Here is a tiny trained network, its code and every weight. The questions are about switching its units off for an input and a target symbol, where a switched-off unit gives its printed mean instead of its output.

import numpy as np


def w(rows, s, z=0):
    codes = np.array(rows[::2]) - 128.0
    scale = np.full(codes.shape[1], s)
    scale[-1] = z or s
    return codes * scale


def f(y):
    return y / 2 * (1 + np.tanh(0.7978845608 * (y + 0.044715 * y**3)))


def softmax(a):
    e = np.exp(a - a.max(-1, keepdims=True))
    return e / e.sum(-1, keepdims=True)


def log_softmax(a):
    a = a - a.max(-1, keepdims=True)
    return a - np.log(np.exp(a).sum(-1, keepdims=True))


def net(x, mask):
    ids = ['Δαγελξστ'.index(c) for c in x.split()]
    T = len(ids)
    res = E[ids] + P[:T]
    r = res
    for j in range(3):
        rows = slice(3 * j, 3 * j + 3)
        q, k, v = (r @ M[0][rows].T for M in (Q, K, V))
        z = softmax(np.where(np.tri(T) > 0, q @ k.T / 3**0.5, -1e9)) @ v
        o = O[0][rows]
        res = res + np.where(mask[j], z, o[:, -1]) @ o[:, :-1]
    y = f(res @ A[0][:, :-1].T + A[0][:, -1])
    res = res + np.where(mask[3:7], y, B[0][:, -1]) @ B[0][:, :-1]
    return log_softmax(res[-1] @ U[:, :-1].T + U[:, -1])


Q, K, V, O, A, B = {}, {}, {}, {}, {}, {}
E = w([
[150,200,128,99,202,67,59,138,197],'Δ',
[131,212,114,122,170,114,67,140,59],'α',
[118,148,196,135,124,154,136,232,162],'γ',
[95,104,184,172,161,137,4,102,180],'ε',
[140,132,251,60,95,125,113,85,125],'λ',
[102,76,124,110,199,57,109,154,168],'ξ',
[137,114,127,4,105,94,148,175,127],'σ',
[93,108,83,68,89,144,84,102,160],'τ',
],0.013)
P = w([
[73,175,125,206,77,35,224,63,134],'0',
[156,193,115,177,90,121,183,94,196],'1',
[66,119,172,152,49,57,76,171,121],'2',
[142,151,133,108,248,148,156,130,157],'3',
[244,138,165,102,95,176,34,138,173],'4',
[49,86,183,87,108,136,2,225,94],'5',
[114,96,170,20,247,217,118,144,143],'6',
],0.0097)
Q[0] = w([
[225,160,114,145,80,117,203,104,147],'H1',
[135,58,101,212,57,119,144,79,124],'H1',
[88,85,31,202,160,183,226,80,119],'H1',
[165,97,165,115,64,106,52,191,136],'H2',
[157,149,71,128,78,252,176,51,60],'H2',
[138,114,20,209,52,105,156,85,34],'H2',
[72,138,82,143,100,102,140,250,118],'H3',
[107,142,104,179,165,138,199,72,138],'H3',
[161,142,203,222,74,115,147,68,145],'H3',
],0.011)
K[0] = w([
[105,101,95,146,142,120,233,80,101],'H1',
[196,202,112,213,120,88,160,72,141],'H1',
[80,185,72,214,45,2,131,123,111],'H1',
[220,121,133,86,197,243,136,127,165],'H2',
[109,164,133,174,144,14,197,131,191],'H2',
[193,144,62,225,61,70,204,58,169],'H2',
[141,167,126,91,35,177,90,168,158],'H3',
[38,105,163,145,58,57,157,94,104],'H3',
[129,199,124,198,115,99,190,38,160],'H3',
],0.0093)
V[0] = w([
[126,148,51,12,66,118,123,112,76],'H1',
[91,59,3,160,189,110,36,33,118],'H1',
[116,50,30,172,77,130,211,174,157],'H1',
[110,107,118,202,159,119,77,169,238],'H2',
[110,121,210,220,80,219,133,54,85],'H2',
[94,43,146,44,77,186,136,13,224],'H2',
[87,180,158,235,111,147,84,55,74],'H3',
[190,197,141,137,124,179,173,62,204],'H3',
[144,159,122,74,154,101,134,30,142],'H3',
],0.0082)
O[0] = w([
[206,122,64,114,143,35,125,204,136,113],'H1',
[55,87,34,204,159,83,2,100,109,125],'H1',
[123,228,202,157,133,127,74,233,140,2],'H1',
[39,146,109,150,122,219,107,106,95,208],'H2',
[196,105,227,53,222,161,84,60,164,30],'H2',
[139,221,81,46,190,81,57,92,36,104],'H2',
[148,39,98,153,224,170,96,58,144,104],'H3',
[83,92,80,26,201,176,171,174,84,154],'H3',
[118,84,46,81,133,71,144,92,73,186],'H3',
],0.0083)
A[0] = w([
[188,222,127,96,61,151,136,254,198,255],'N1',
[63,186,101,227,36,175,110,161,110,78],'N2',
[133,77,125,219,75,111,32,129,233,108],'N3',
[121,65,160,91,113,148,247,143,150,39],'N4',
],0.0067,0.0042)
B[0] = w([
[76,122,242,79,15,96,122,180,189,236],'N1',
[186,196,197,106,121,170,170,2,79,254],'N2',
[254,143,168,232,81,71,134,53,167,193],'N3',
[216,183,68,187,162,140,13,207,50,205],'N4',
],0.0064,0.006)
U = w([
[52,101,87,128,119,162,254,139,60,166],'Δ',
[176,52,110,163,111,123,102,138,194,189],'α',
[118,137,175,118,148,211,134,154,176,181],'γ',
[83,106,157,117,172,179,55,94,162,93],'ε',
[168,109,173,63,169,110,174,88,112,129],'λ',
[156,219,145,169,98,121,109,75,87,2],'ξ',
[109,126,144,101,109,75,140,131,158,43],'σ',
[136,187,85,166,176,93,37,192,96,219],'τ',
],0.0077,0.0044)

Each question gives the input, a string of symbols that net reads in full, and the target symbol t.
The units are the heads (3 rows each of Q, K, V and O) and the neurons (one row each of A and B). Each row of codes is followed by its name. A weight is (code - 128) times the scale printed after its matrix; where a second scale follows, it is the last column's (O, A, B and U).
mask holds one flag per unit, heads first, then neurons. A switched-off unit (its flag False) gives its mean, the last column of its rows in O or B, instead of its output. The means were averaged over made-up inputs and are rounded, as every weight is.
A unit's drop is (log p(t) with every unit on - log p(t) with that unit switched off) / (log p(t) with every unit on - log p(t) with every unit switched off).
The circuit of an input: a set's keep is (log p(t) with only the set's units on - log p(t) with every unit switched off) / (log p(t) with every unit on - log p(t) with every unit switched off). Starting from all 7 units, units are removed one at a time, each time the one whose removal leaves the highest keep (on an exact tie, the one counted first), for as long as the keep stays at least 0.8.
units of the circuit, in order: the units of the circuit, biggest drop first
most important unit: the unit with the biggest drop
top k neurons: the k neurons with the biggest drops, biggest first
heads that matter: for each layer, one digit per head in row order, 1 if its drop is at least 0.15 and else 0, layers parted by /
drop when u is switched off: that unit's drop, to one decimal
input Δ Δ σ α τ, target α: units of the circuit, in order -> (H2; H1; N3)
input Δ ε Δ Δ Δ σ, target σ: units of the circuit, in order -> (N1; H1; H3)
input τ Δ τ γ α, target γ: units of the circuit, in order -> (H1; H2)
input τ α λ τ, target λ: units of the circuit, in order -> (H2)
input τ Δ σ α Δ σ τ, target σ: heads that matter -> 101
input λ α Δ Δ ξ Δ, target ξ: units of the circuit, in order -> (H3; N2; H2)
input γ Δ γ τ ε α, target ε: units of the circuit, in order -> (H2; H1)
input Δ Δ Δ ξ α, target ξ: heads that matter -> 110
input τ Δ ε ξ σ γ Δ, target γ: units of the circuit, in order -> (H1; H3; H2)
input γ τ α, target τ: heads that matter -> 110
input α σ τ ξ, target τ: heads that matter -> 110
input Δ ξ τ ξ τ, target ξ: units of the circuit, in order -> (N2; H3; H2)
input σ ξ Δ Δ Δ, target Δ: units of the circuit, in order -> (H3; H2; H1)
input τ Δ τ τ Δ, target τ: units of the circuit, in order -> (H1)
input τ λ ξ τ α α, target α: units of the circuit, in order -> (H2; H3; H1)
input ε τ Δ γ τ, target γ: units of the circuit, in order -> (H1; H3; N1)
input Δ σ σ τ, target σ: units of the circuit, in order -> (H1; N1; H3)
input ε ξ ξ, target ξ: heads that matter -> 101
input Δ ξ τ γ Δ, target γ: heads that matter -> 100
input τ σ γ α τ, target α: top 2 neurons -> (N3; N2)
input τ ξ Δ Δ Δ ξ, target Δ: most important unit -> H2
input Δ α α α, target α: heads that matter -> 011
input α Δ τ α, target τ: heads that matter -> 100
input Δ Δ τ Δ Δ α, target Δ: drop when H1 is switched off -> 0.1
input τ τ λ ε τ, target ε: drop when H3 is switched off -> 0.1
input σ ε Δ Δ τ, target Δ: drop when H2 is switched off -> 0.3
